Below are the code and all the weights of a small trained network. Each question names an input and a target symbol and asks about switching units off, where a switched-off unit gives its printed mean instead of its output.

import numpy as np


def w(rows, s, z=0):
    codes = np.array(rows[::2]) - 128.0
    scale = np.full(codes.shape[1], s)
    scale[-1] = z or s
    return codes * scale


def f(y):
    return np.maximum(y, 0)


def softmax(a):
    e = np.exp(a - a.max(-1, keepdims=True))
    return e / e.sum(-1, keepdims=True)


def log_softmax(a):
    a = a - a.max(-1, keepdims=True)
    return a - np.log(np.exp(a).sum(-1, keepdims=True))


def net(x, mask):
    ids = ['ΓΘΣαβτ'.index(c) for c in x.split()]
    T = len(ids)
    res = E[ids] + P[:T]
    u = 0
    for l in range(2):
        q, k, v = (res @ M[l].T for M in (Q, K, V))
        z = softmax(np.where(np.tri(T) > 0, q @ k.T / 2**0.5, -1e9)) @ v
        res = res + np.where(mask[u], z, O[l][:, -1]) @ O[l][:, :-1]
        u += 1
        y = f(res @ A[l][:, :-1].T + A[l][:, -1])
        res = res + np.where(mask[u : u + 12], y, B[l][:, -1]) @ B[l][:, :-1]
        u += 12
    return log_softmax(res[-1] @ U[:, :-1].T + U[:, -1])


Q, K, V, O, A, B = {}, {}, {}, {}, {}, {}
E = w([
[179,150,129,103],'Γ',
[177,158,119,77],'Θ',
[183,164,127,116],'Σ',
[120,125,158,5],'α',
[96,115,84,59],'β',
[64,86,71,126],'τ',
],0.015)
P = w([
[252,11,107,113],'0',
[173,71,92,67],'1',
[128,3,113,47],'2',
[155,151,90,114],'3',
[117,120,108,113],'4',
[116,174,89,145],'5',
[98,177,102,162],'6',
[106,193,99,193],'7',
[89,114,140,214],'8',
],0.0061)
Q[0] = w([
[163,229,98,121],'0.h1',
[230,254,130,195],'0.h1',
],0.0071)
K[0] = w([
[78,253,167,89],'0.h1',
[52,240,155,154],'0.h1',
],0.0058)
V[0] = w([
[108,71,72,81],'0.h1',
[59,1,177,71],'0.h1',
],0.0097)
O[0] = w([
[174,170,116,166,253],'0.h1',
[148,254,111,155,137],'0.h1',
],0.012,0.0037)
A[0] = w([
[48,133,102,32,129],'0.n1',
[132,25,101,137,220],'0.n2',
[146,168,117,112,67],'0.n3',
[25,99,40,120,139],'0.n4',
[123,61,25,147,60],'0.n5',
[133,150,98,158,48],'0.n6',
[155,114,63,80,112],'0.n7',
[115,81,125,112,87],'0.n8',
[4,118,148,41,152],'0.n9',
[69,104,121,134,3],'0.n10',
[27,163,42,163,191],'0.n11',
[146,156,79,180,149],'0.n12',
],0.011,0.0054)
B[0] = w([
[190,112,108,171,206],'0.n1',
[103,92,37,96,252],'0.n2',
[128,33,172,133,176],'0.n3',
[224,108,157,185,205],'0.n4',
[206,117,189,136,165],'0.n5',
[121,38,65,163,145],'0.n6',
[188,56,164,145,252],'0.n7',
[109,97,124,126,139],'0.n8',
[254,201,95,146,183],'0.n9',
[126,135,200,186,129],'0.n10',
[188,107,142,246,255],'0.n11',
[186,73,182,102,238],'0.n12',
],0.0088,0.0041)
Q[1] = w([
[95,177,75,196],'1.h1',
[2,129,146,146],'1.h1',
],0.0097)
K[1] = w([
[2,150,32,95],'1.h1',
[46,58,98,82],'1.h1',
],0.0072)
V[1] = w([
[224,135,206,37],'1.h1',
[110,218,140,1],'1.h1',
],0.0081)
O[1] = w([
[212,183,48,135,195],'1.h1',
[136,157,58,2,2],'1.h1',
],0.0065,0.018)
A[1] = w([
[144,163,153,143,157],'1.n1',
[158,159,115,179,112],'1.n2',
[134,166,97,207,120],'1.n3',
[122,127,102,143,191],'1.n4',
[51,132,84,107,2],'1.n5',
[11,76,107,6,14],'1.n6',
[111,144,65,115,200],'1.n7',
[33,93,92,139,7],'1.n8',
[47,151,183,83,13],'1.n9',
[15,169,88,90,42],'1.n10',
[123,158,57,110,145],'1.n11',
[79,88,143,96,4],'1.n12',
],0.013,0.0081)
B[1] = w([
[147,143,95,127,186],'1.n1',
[92,151,146,120,245],'1.n2',
[81,136,146,94,249],'1.n3',
[101,122,105,127,168],'1.n4',
[249,58,18,240,128],'1.n5',
[168,43,12,209,128],'1.n6',
[44,101,184,88,149],'1.n7',
[254,8,54,217,128],'1.n8',
[224,76,27,182,128],'1.n9',
[254,240,200,214,128],'1.n10',
[104,150,171,111,148],'1.n11',
[97,35,200,33,128],'1.n12',
],0.0091,0.018)
U = w([
[46,81,87,129,67],'Γ',
[48,100,63,148,130],'Θ',
[105,199,145,95,3],'Σ',
[30,19,43,122,141],'α',
[255,106,100,184,132],'β',
[95,115,197,145,168],'τ',
],0.0063,0.0046)

Each question gives the input, a string of symbols that net reads in full, and the target symbol t.
The units are the heads (2 rows each of Q, K, V and O) and the neurons (one row each of A and B). Each row of codes is followed by its name. A weight is (code - 128) times the scale printed after its matrix; where a second scale follows, it is the last column's (O, A, B and U).
mask holds one flag per unit, layer by layer, with each layer's heads first. A switched-off unit (its flag False) gives its mean, the last column of its rows in O or B, instead of its output. The means were averaged over made-up inputs and are rounded, as every weight is.
A unit's drop is (log p(t) with every unit on - log p(t) with that unit switched off) / (log p(t) with every unit on - log p(t) with every unit switched off).
The circuit of an input: a set's keep is (log p(t) with only the set's units on - log p(t) with every unit switched off) / (log p(t) with every unit on - log p(t) with every unit switched off). Starting from the 12 units with the biggest drops (on a tie, the unit counted first), units are removed one at a time, each time the one whose removal leaves the highest keep (on an exact tie, the one counted first), for as long as the keep stays at least 0.8.
circuit, biggest first: the units of the circuit, biggest drop first
unit that matters most: the unit with the biggest drop
top k neurons: the k neurons with the biggest drops, biggest first
k most important neurons of layer l: the k neurons of layer l with the biggest drops, biggest first
drop of u: that unit's drop, to one decimal
input α α α τ τ Σ, target τ: top neuron	0.n11
input β Γ Γ β α α Γ α, target Σ: 2 most important neurons of layer 1	1.n11, 1.n7
input Θ α α β τ τ τ Θ, target τ: circuit, biggest first	0.n11, 1.h1, 0.n4
input Θ Σ Γ, target α: top 2 neurons	0.n2, 0.n11
input Γ α Σ β τ, target τ: top 2 neurons	0.n11, 1.n3
input Γ Θ τ, target β: 2 most important neurons of layer 0	0.n5, 0.n4
input Σ Γ α Σ α, target Σ: circuit, biggest first	1.h1, 0.n9, 1.n11, 0.n11
input Γ α Σ Σ Σ Σ α β τ, target β: 3 most important neurons of layer 0	0.n2, 0.n9, 0.n4
input Σ Γ Σ Σ Σ Γ Θ, target α: 3 most important neurons of layer 0	0.n2, 0.n11, 0.n12
input Σ α α Γ, target Σ: 2 most important neurons of layer 0	0.n11, 0.n9
input β β α, target β: top 2 neurons	0.n3, 1.n3
input Γ Γ Γ α Γ, target Σ: 3 most important neurons of layer 0	0.n11, 0.n9, 0.n2
input Γ Σ Θ α Σ, target Σ: 3 most important neurons of layer 0	0.n11, 0.n9, 0.n2
input Σ α Σ Σ, target Σ: unit that matters most	1.h1
input Γ Σ β α, target β: drop of 1.n3	0.1
input Σ Γ Σ Θ Σ Σ, target α: drop of 0.n11	0.1
input Γ Σ Γ, target α: drop of 0.n2	0.4
input Θ Σ Σ, target α: drop of 0.n10	0.0
